Each row is followed by its class.
[ 210  -54 -223  -82 -307 -480  244  -80  -95 -218  694  449 -330  119
  293  185   62   68  -19 -134  353 -298  222   23 -700  427 -233  423
  -32  441 -173  364 -798 -113 -423  310   67  -82  -39  322  134 -418
 -220]
Zol
[ 253  169  -23  117 -324 -193  216   71 -279 -267 -162  338 -346  358
  -89  -30 -314  560 -851  -15  295  310   88  283 -232  245  -59  120
 -370  468 -282  480 -259 -100  109  393   92  -40 -340  373  207 -383
  456]
kanef
[ 231  -34 -302  -31 -324 -426  227  -40  -44 -204  725  356 -315  143
  220  151  -29  136 -132  -65  364 -291  259   63 -611  495 -183  380
  -70  460 -198  375 -783 -103 -435  307   52  -41   24  322   78 -396
 -103]
Zol
[ 149  496   36   65 -218  -78  309  -11 -152 -334 -280  304 -158  243
   -2  -98 -202  611 -714 -134  288  228  231  238 -337  210   -4  133
 -145  455  -87  469 -223 -198  187  357    2  162 -152  389  193 -173
  189]
Zol
[ 211   39 -318  -51 -361 -343  243  -59   43 -218  732  360 -282  155
  228  232   79  181 -191  -56  390 -309  280  122 -591  450 -263  429
  -66  505 -114  421 -694  -15 -520  244   78  -64   87  375   73 -390
 -157]
Guti
[ 251   -6 -232  -51 -335 -425  235 -114  -49 -291  640  446 -345  146
  293  178   64  127  -88  -64  329 -336  211  103 -703  465 -150  505
  -69  490 -160  439 -774  -97 -442  242   77  -28  -21  418   99 -426
 -115]
kanef
[ 230  166  -34  138 -401 -291  320   91 -267 -149 -311  380 -331  323
  -85   38 -283  507 -787 -121  331  274   54  282 -354  281  -42  226
 -311  501 -234  324 -173 -119   87  382   72  -32 -376  382  221 -174
  374]
Muzof
[ 214  170 -448 -150 -424 -363  141   36   17  -96  635  359 -323  124
  134  441  -60  232 -310 -130  288 -295  371  192 -529  382 -121  583
    9  588  -77  470 -805 -111 -505  316   31  -85   17  528   61 -441
  -60]
Guti
[ 211  126   27  180 -377 -284  268   38 -291 -287 -189  368 -405  345
  -86  -44 -398  569 -857  -49  319  374  101  264 -283  263 -128  211
 -222  481 -243  502 -300 -112  157  378  113   46 -393  345  214 -315
  434]
Zol
[ 201  111 -222 -171 -367 -391   57   15  -50 -158  631  405 -341   58
  292  326  -80  203 -130 -150  254 -269  323  128 -538  431 -188  592
    8  583  -89  503 -825 -176 -358  362   67    3 -101  545  104 -519
  -77]
Zol
[ 228   -3 -308  -56 -425 -384  182  -76  -37 -179  664  413 -434  193
  143  276   48  161 -199 -122  378 -374  297  131 -511  493 -224  580
  -66  545 -190  395 -722  -59 -360  240   64  -65   65  457   58 -391
 -146]
susa
[ 137  342  -33  128 -265   22  262   70   26 -233 -368  349 -131  311
  -15  -62 -167  561 -776 -104  345  153  228  309 -494  127  -45  143
 -257  470  -97  432 -159 -202  100  351  -64  108 -118  313  173 -113
  138]
Muzof
[ 172   55 -364  -39 -321 -297  118  -50   38 -245  599  332 -337  180
  127  228   97  161 -215  -68  367 -294  264  170 -622  399 -175  427
   25  552  -92  379 -596  -79 -544  214  -21  -77  128  301  106 -427
 -156]
mise
[ 204  397   90   23 -213 -249  204  -65 -291 -250 -334  365 -242  258
 -135  -28 -176  576 -676 -118  265  119   88  185 -322  202  -18  111
 -159  445 -105  391 -276 -271  211  339  127   40 -242  436  169  -99
  216]
mise
[ 154  379 -126  105 -285 -142  331   74  -82 -369 -372  333 -129  282
   74  -82 -231  568 -805  -64  388  202  200  298 -396  206   64  236
 -224  426 -134  377 -188 -105  165  353 -119  136  -78  415  163 -201
  226]
susa
[ 238  250   24   57 -344 -262  293   61 -278 -337 -119  367 -310  340
  -11  -47 -320  519 -731 -128  320  372   65  228 -316  223  -86  205
 -238  470 -210  420 -306 -154  150  361   78  109 -390  327  227 -360
  394]
Muzof
[ 232  183 -387 -185 -397 -392  104   -9  -15  -72  683  353 -360  111
  153  334  -48  206 -278 -214  377 -298  299  180 -576  511 -119  635
  -39  623 -126  415 -756 -140 -400  339   71  -10  -33  522   85 -458
  -45]
keva
[ 153  407  -95   78 -260  -58  283  100 -115 -396 -301  300 -143  283
   64  -89 -214  587 -806  -57  333  237  238  342 -326  130  140  146
 -301  439 -123  401 -127  -83   22  324  -97   54  -96  364  150 -284
  201]
kanef
[ 170  416  -24  169 -279  -67  294   49  -87 -200 -316  343 -199  304
   19  -43 -207  527 -843 -129  343  168  227  313 -388  166   24  145
 -234  411 -165  396 -189 -180  150  347  -23   -9 -176  337  126 -208
  180]
keva
[ 149  111 -260 -261 -316 -355   68   79   -6  -75  665  454 -317   66
  227  346   28  193  -86 -210  345 -378  333   69 -668  414 -266  520
  -74  570  -67  380 -738 -253 -334  331   70  -60 -136  402  140 -505
 -144]
tun
[  60  377  -59  125 -273    7  275   62  -38 -289 -369  277 -153  275
   -9  -85 -159  574 -839 -106  336  248  188  336 -409   71   12  185
 -162  452  -54  468 -100 -134    9  341 -143   59  -70  339  187 -220
  190]
mise
[ 255   64 -292 -133 -368 -456  102   85  -57  -73  653  449 -352   37
  234  402  -36  199 -209 -208  282 -348  277  110 -686  403 -254  546
 -118  583  -92  414 -676 -208 -448  339   94  -70 -191  430   98 -375
  -89]
Zol
[ 237  233   51   67 -311 -253  219   63 -309 -319 -196  374 -325  333
  -15  -13 -265  509 -786  -61  348  328   66  338 -225  240  -35  225
 -309  495 -245  415 -254 -124  160  389   99   25 -326  343  183 -379
  358]
keva
[ 255  152   -4   74 -361 -261  233   73 -301 -345 -139  383 -332  328
  -62  -31 -277  562 -828  -56  316  333   48  282 -336  349  -93  142
 -316  500 -224  450 -277 -117   60  325  112   65 -340  382  216 -293
  439]
Guti
[ 275  175 -380 -163 -397 -514  166  -25  -74  -53  672  400 -450  170
  189  450  -64  180 -291 -195  286 -352  294  211 -506  490 -137  600
   32  613 -109  509 -812 -141 -415  346   67  -53  -28  539   95 -441
  -17]
Muzof
[ 117  431  -58   58 -147 -119  290  -69 -152 -299 -308  256 -132  285
   23  -85 -232  656 -611  -90  336  198  217  221 -332  211   73  138
 -114  389  -82  486 -265 -204  234  339   51  105 -155  423  168 -106
  232]
tun
[ 218   10 -335  -22 -288 -427  209  -94  -41 -254  657  357 -323  168
  274  189   56   94 -120  -34  383 -287  224  165 -587  444 -141  440
    0  450 -139  421 -746  -49 -507  322   44 -130   17  302   92 -425
 -158]
tun
[ 211  219   21   97 -376 -303  262   74 -266 -212 -232  371 -362  305
  -55   16 -256  504 -847  -77  309  319   47  284 -250  243 -117  193
 -282  489 -227  416 -198 -116   86  347   76   -1 -354  368  205 -348
  420]
mise
[ 206  200 -392 -219 -413 -414   87   65  -19 -159  598  410 -299   63
  139  360  -69  249 -284 -161  282 -279  389  184 -526  374 -129  611
  -65  630  -78  477 -728 -115 -479  303   57   21   -7  543   46 -456
 -104]
Zol
[ 160   29 -313  -18 -315 -431  221  -68   -6 -255  629  392 -343  153
  265  223   -7  135 -107  -70  359 -275  317   85 -643  404 -220  462
   46  465 -150  461 -782  -67 -458  264   30  -15   38  359  109 -403
 -161]
Zol
[ 214   95  -19  116 -322 -262  237  101 -275 -171 -243  325 -352  350
    3  -38 -332  569 -748 -129  316  251   76  304 -324  277   -3  199
 -331  509 -217  369 -118 -158  178  420   98  -12 -350  387  259 -282
  368]
Muzof
[ 159  100  110  174 -329 -229  254  118 -277 -200 -151  355 -365  333
   28  -62 -357  564 -748  -42  341  251   83  217 -290  224 -174  138
 -281  442 -230  460 -244 -145  158  426  122   14 -372  346  245 -282
  365]
Muzof
[ 227   22    8  109 -359 -252  176   67 -264 -248 -199  374 -352  388
  -56   -6 -352  587 -795  -20  322  294   63  307 -278  342  -87  119
 -291  529 -236  446 -281 -133  138  346  153   23 -320  373  235 -321
  360]
Guti
[ 132  438  -33   51 -256 -118  218  134 -105 -263 -336  407 -130  255
   29  -49 -168  532 -742 -104  376  194  229  289 -453  190   19  114
 -254  458  -93  344 -189 -163   72  412  -73   47 -121  379  185 -199
  135]
keva
[ 250  138 -381 -164 -429 -411  116   76   10  -64  688  363 -337  127
  193  403  -28  264 -256 -186  300 -356  276  195 -626  460 -156  559
  -74  573 -100  456 -693 -184 -500  275   65  -75  -61  529   99 -431
  -14]
Guti
[ 248   -2 -259  -45 -330 -414  295  -67  -39 -261  724  393 -339  118
  294  240   85   77  -96  -35  364 -313  231   58 -610  451 -286  433
  -40  499 -167  289 -800  -38 -463  277   98  -85   43  335   65 -416
 -181]
Guti
[ 273  203  -10  114 -386 -233  280   65 -276 -281 -156  336 -368  356
  -39  -29 -356  531 -835  -95  352  308   81  309 -239  299  -33  230
 -306  481 -200  359 -324 -138  140  399   69  -29 -343  384  198 -352
  432]
susa
[ 233   -5 -249 -116 -321 -397  197  -71  -39 -219  694  497 -380  152
  238  256   95  163 -100  -65  301 -318  292  103 -525  467 -194  548
  -44  509  -55  395 -720 -104 -344  262   58  -32  -21  460   53 -400
 -138]
tun
[ 238  168   33  151 -375 -255  227  126 -288 -280 -250  394 -369  332
 -101   38 -272  532 -836  -58  262  261   28  294 -329  205  -82  134
 -340  482 -219  378 -153 -220   93  307   59  -36 -411  287  194 -322
  360]
Guti
[ 249  -27 -217  -62 -281 -347  204  -51  -22 -252  710  428 -300  129
  267  191   70   87 -118  -15  300 -309  234   70 -490  398 -230  453
  -67  499  -91  275 -793  -40 -477  333   52  -64   47  321  -12 -355
 -206]
tun
[ 196   73  -38  184 -401 -300  160   54 -305 -220 -190  389 -383  367
 -152  -38 -366  569 -762  -50  315  359  104  266 -353  286  -74  105
 -343  574 -275  546 -258 -168  162  302  113   -3 -359  348  156 -309
  370]
Zol
[ 123   -3 -287  -39 -277 -319  198   -5  -47 -292  748  334 -269  116
  300  167  -37  151  -85  -24  385 -314  248   60 -611  375 -229  414
    0  468 -117  446 -725    8 -570  281   32  -50   89  335  153 -446
 -197]
kanef
[ 280   22 -304  -15 -359 -405  201  -17  -33 -253  743  362 -329  192
  155  184   81   76 -226  -88  368 -320  212  125 -541  450 -175  427
  -11  463 -137  255 -716  -50 -555  270   51  -66  102  299   49 -364
 -117]
mise
[ 245  126 -374 -197 -382 -455  108   -9 -103 -105  655  423 -422  138
  223  414  -17  254 -283 -179  349 -309  280  163 -553  500 -119  633
  -76  545 -108  477 -763 -149 -401  343   45  -67  -62  556  100 -383
   16]
tun
[ 218  -57 -251  -80 -320 -433  169  -90 -109 -252  679  410 -410  171
  198  204  115  163 -163  -74  369 -327  202   91 -565  477 -234  437
 -108  520 -203  428 -696  -87 -415  281   74  -59   21  417   95 -425
  -76]
mise
[ 279   60 -382  -66 -383 -494  148  -23  -53 -109  629  409 -376  155
  234  332  -86  160 -307 -161  295 -367  248  167 -553  503 -147  546
   20  525 -159  513 -825 -113 -398  353   60  -46  -62  529   92 -410
  -49]
susa
[ 207   14 -230  -89 -302 -335  238  -71    9 -252  746  396 -286  194
  258  162   15  184  -63  -77  358 -337  268   68 -594  416 -253  437
  -45  486 -135  422 -753  -73 -434  300   60   -6   33  355  123 -417
 -184]
Muzof
[ 285  221 -357 -157 -333 -502  161  -83  -72 -108  649  362 -405  131
  126  381  -44  211 -212 -148  292 -385  279  142 -555  466 -134  633
   42  599  -65  441 -768 -156 -377  288  153  -10  -77  542   90 -335
  -17]
Muzof
[ 284  -13 -219  -98 -303 -424  242  -36  -65 -206  792  431 -345  197
  269  149   19  146  -99  -97  352 -362  224   71 -626  455 -199  391
 -121  463 -136  333 -742 -119 -418  290   92  -88  -37  357  109 -418
 -143]
Muzof
[ 172  351   33   52 -267 -238  401    6 -246 -291 -333  451 -249  233
  113  -44 -123  545 -811 -148  297  213  183  226 -388  213   18  194
 -314  411 -179  469 -195 -202  313  377  -52   89 -234  470  158 -245
  251]
Zol
[ 190  -81 -200  -96 -322 -364  225  -87  -26 -238  778  382 -265   85
  347  178   90  126  -44  -83  300 -310  217   16 -615  444 -285  392
  -33  456 -134  386 -768  -28 -515  340   80  -55   43  326  119 -452
 -203]
Guti
[ 182   95   30  190 -356 -170   93  128 -264 -178 -280  386 -366  359
 -160  -55 -277  534 -772 -101  314  314    3  292 -435  241  -64   72
 -381  520 -293  437 -113 -248  116  241   74  -56 -477  297  179 -290
  364]
keva
[ 211  166  -34  115 -348 -230  252   39 -297 -290 -190  348 -356  329
  -69  -35 -348  512 -827 -119  285  337   40  239 -263  276  -95  222
 -269  508 -261  491 -312 -130  196  354   30   92 -345  394  188 -336
  433]
susa
[ 152   91 -336  -53 -291 -245  146  -56  102 -222  718  301 -232  143
  213  191   57  167 -126  -28  414 -277  286  108 -568  384 -240  446
   12  524 -122  409 -718  -45 -551  321   22    1  147  308   91 -452
 -222]
keva
[ 239  -69 -245  -39 -296 -445  275  -94  -45 -213  679  465 -327  146
  283  185   71  112 -130  -83  294 -322  222   79 -600  496 -205  468
   22  459 -120  417 -810  -92 -368  316   85  -39  -63  404   48 -360
  -91]
tun
[ 267    5 -317  -92 -366 -490  206   -1  -77 -151  786  424 -372  121
  190  244   23  155 -133  -42  328 -392  243   78 -518  451 -245  497
  -76  545 -181  419 -783  -92 -410  387   84 -100  -10  461   75 -478
 -156]
susa
[ 214  -36 -346 -128 -309 -442  224  -55 -115 -218  724  428 -349  149
  217  336   77  101 -129 -103  345 -333  265   35 -555  487 -248  410
  -17  441 -185  374 -789  -59 -412  298   39  -71   79  382  137 -407
 -142]
Guti
[ 228  188   22   88 -307 -283  288   71 -250 -354 -245  374 -308  320
   89 -103 -255  560 -691  -65  359  346   76  295 -314  294    1  209
 -338  440 -188  353 -224 -143  154  387   88   34 -396  409  182 -300
  423]
tun
[ 258  166 -269 -182 -360 -410   98   51  -87 -116  767  406 -368  111
  267  319  -98  234 -202 -190  338 -313  285  154 -509  447 -179  533
 -115  576 -107  456 -790 -176 -403  387  109  -49  -68  547   64 -498
  -65]
keva
[ 152  170 -382 -115 -322 -122  166    5  191 -297  691  299 -224  157
  155  205   34  254  -68  -34  348 -267  406  127 -595  344 -189  496
   28  527  -86  416 -722  -35 -647  241  -28   50  141  378  127 -429
 -168]
kanef
[ 269  131 -368 -169 -375 -521  157    0 -114  -98  720  390 -334  109
  251  418  -64  183 -248 -129  289 -368  242  156 -548  514 -141  507
  -67  582  -99  471 -798 -128 -440  322   71 -121  -38  524   85 -481
  -44]
Guti
[ 253  166  -11  137 -360 -245  236  167 -269 -234 -210  369 -355  339
  -91  -38 -347  555 -852  -75  334  231  106  310 -286  232  -61  138
 -391  462 -222  338 -171 -185  147  381   88  -89 -419  316  204 -351
  392]
susa
[ 162  341  -33   47 -257  -84  326   65 -191 -327 -291  428 -200  280
  -18  -16 -235  565 -842 -116  347  187  170  243 -479  137   51  145
 -257  420 -132  452 -293 -224  133  357  -89   73 -237  332  226 -213
  188]
kanef
[ 221   71    3   71 -349 -274  195  100 -296 -278 -232  345 -356  345
   -9  -22 -264  580 -730  -51  299  317   63  314 -266  326    3  101
 -347  475 -222  382 -248 -171   60  402   99  -23 -308  436  218 -338
  440]
Guti
[ 177  204   -5   82 -304 -217  241   54 -295 -271 -152  327 -344  386
  -93  -87 -362  540 -864 -120  372  327   29  295 -313  280  -47  133
 -285  448 -275  505 -338 -188  124  357   72   43 -370  353  233 -394
  472]
keva
[  92  402  -84  127 -268   49  255   82  -10 -257 -327  237 -138  232
   -4 -137 -168  613 -809  -62  264  209  231  295 -319  133   24  171
 -167  448  -90  374  -76 -116    8  399 -117   13  -80  364  120 -248
  176]
tun
[ 204   64  -26  165 -372 -232  249   78 -266 -199 -245  320 -357  338
    0  -44 -300  546 -767 -110  324  236   67  305 -264  329  -38  218
 -282  476 -257  404 -189 -133  197  390   75  -49 -317  461  211 -329
  401]
susa
[ 178  210   23  169 -320 -234  260  111 -265 -220 -226  377 -308  296
   24  -51 -225  523 -689  -95  334  313   73  260 -416  326  -69  129
 -274  444 -237  467 -194 -181  136  359   67   -3 -465  347  239 -232
  398]
tun
[ 226  110 -294 -197 -402 -391  110   -4  -15  -93  691  449 -373  112
  187  293  -49  246 -247 -200  301 -391  342  104 -562  523 -208  611
  -71  591 -121  512 -824 -165 -305  344   65   53  -43  601   96 -428
  -57]
susa
[ 159  534  -54  119 -211 -182  185  -90 -169 -294 -487  229 -148  251
 -131  -14 -205  593 -751  -70  288  159  155  255 -321  105  117  150
  -43  367  -19  352 -172 -183   47  274   39    3 -103  398  129  -14
  215]
mise
[ 121   58 -382   38 -370 -271  146   -3  135 -227  686  241 -278  201
  161  153  -32  189 -159  -49  374 -342  327  186 -602  451 -194  536
  113  521  -89  448 -654   -5 -531  224  -31  -38  163  352   99 -438
  -85]
susa
[ 183  397  -57   79 -240  -48  342   22  -46 -320 -414  401 -168  280
   68  -50 -127  567 -854  -56  339  288  239  315 -304  150   40  173
 -251  424  -79  357 -209  -99  139  378  -74   70 -182  409  102 -135
  169]
tun
[ 220  428    1   82 -244 -364  257  -55 -341 -308 -279  306 -236  238
  -30  -59 -276  635 -736 -103  353   82   93  189 -322  280   77  212
 -181  378  -66  344 -159 -157  223  300  109   18 -206  473  152  -32
  263]
susa
[ 193   40 -207 -113 -332 -350  246  -84   -4 -260  686  464 -278  129
  272  180   30  146  -72  -86  373 -333  251   53 -667  420 -224  492
  -56  470 -110  477 -864 -108 -419  281   74   22  -21  472  123 -421
 -167]
kanef
[ 136  375 -130  167 -327   43  273   43   49 -347 -294  249 -119  295
   -6  -75 -225  564 -899  -53  343  243  229  328 -285  139  -56  250
  -68  477  -89  407 -191  -47   64  338  -91  115  -18  339  131 -302
  169]
susa
[ 180   14 -251  -72 -296 -331  139  -46   -1 -189  690  380 -319  157
  200  197   49  126 -124  -56  338 -273  262  110 -475  434 -237  421
  -32  503 -136  411 -750  -72 -455  340   74  -36   43  406   78 -482
 -122]
keva
[ 241  102 -243 -118 -381 -379  109  -56  -36 -157  670  389 -391  134
  247  336    8  236 -225 -132  333 -348  275  160 -608  452 -167  577
  -49  578 -122  549 -863 -220 -389  300   86  -15  -30  528   35 -407
   15]
mise
[ 254  134   -2  112 -373 -283  171   84 -320 -301 -186  348 -379  353
  -75  -33 -281  571 -833  -47  279  287   73  332 -199  248   -6  155
 -292  508 -264  420 -197 -147   78  393   96  -35 -298  358  180 -407
  395]
mise
[ 191  -23 -239 -117 -345 -337  187    8  -12 -191  775  411 -293  126
  168  223   71  187  -87  -77  316 -309  326   41 -558  466 -287  463
  -72  490 -136  411 -741 -104 -401  280   50   19   96  398   58 -378
  -68]
Zol
[ 215  109   -4  176 -366 -243  189   64 -325 -341 -187  351 -387  394
  -64  -71 -383  575 -802  -69  320  354   69  272 -241  296    3  122
 -327  504 -273  483 -267 -109  119  329  107   45 -380  395  201 -342
  430]
kanef
[ 195  -45 -299  -68 -288 -430  138 -111  -82 -246  633  406 -430  165
  227  262   72   99  -71  -98  365 -311  309   68 -599  480 -225  482
  -63  507 -238  441 -778 -107 -281  277   57  -42    5  396  100 -432
 -122]
Zol
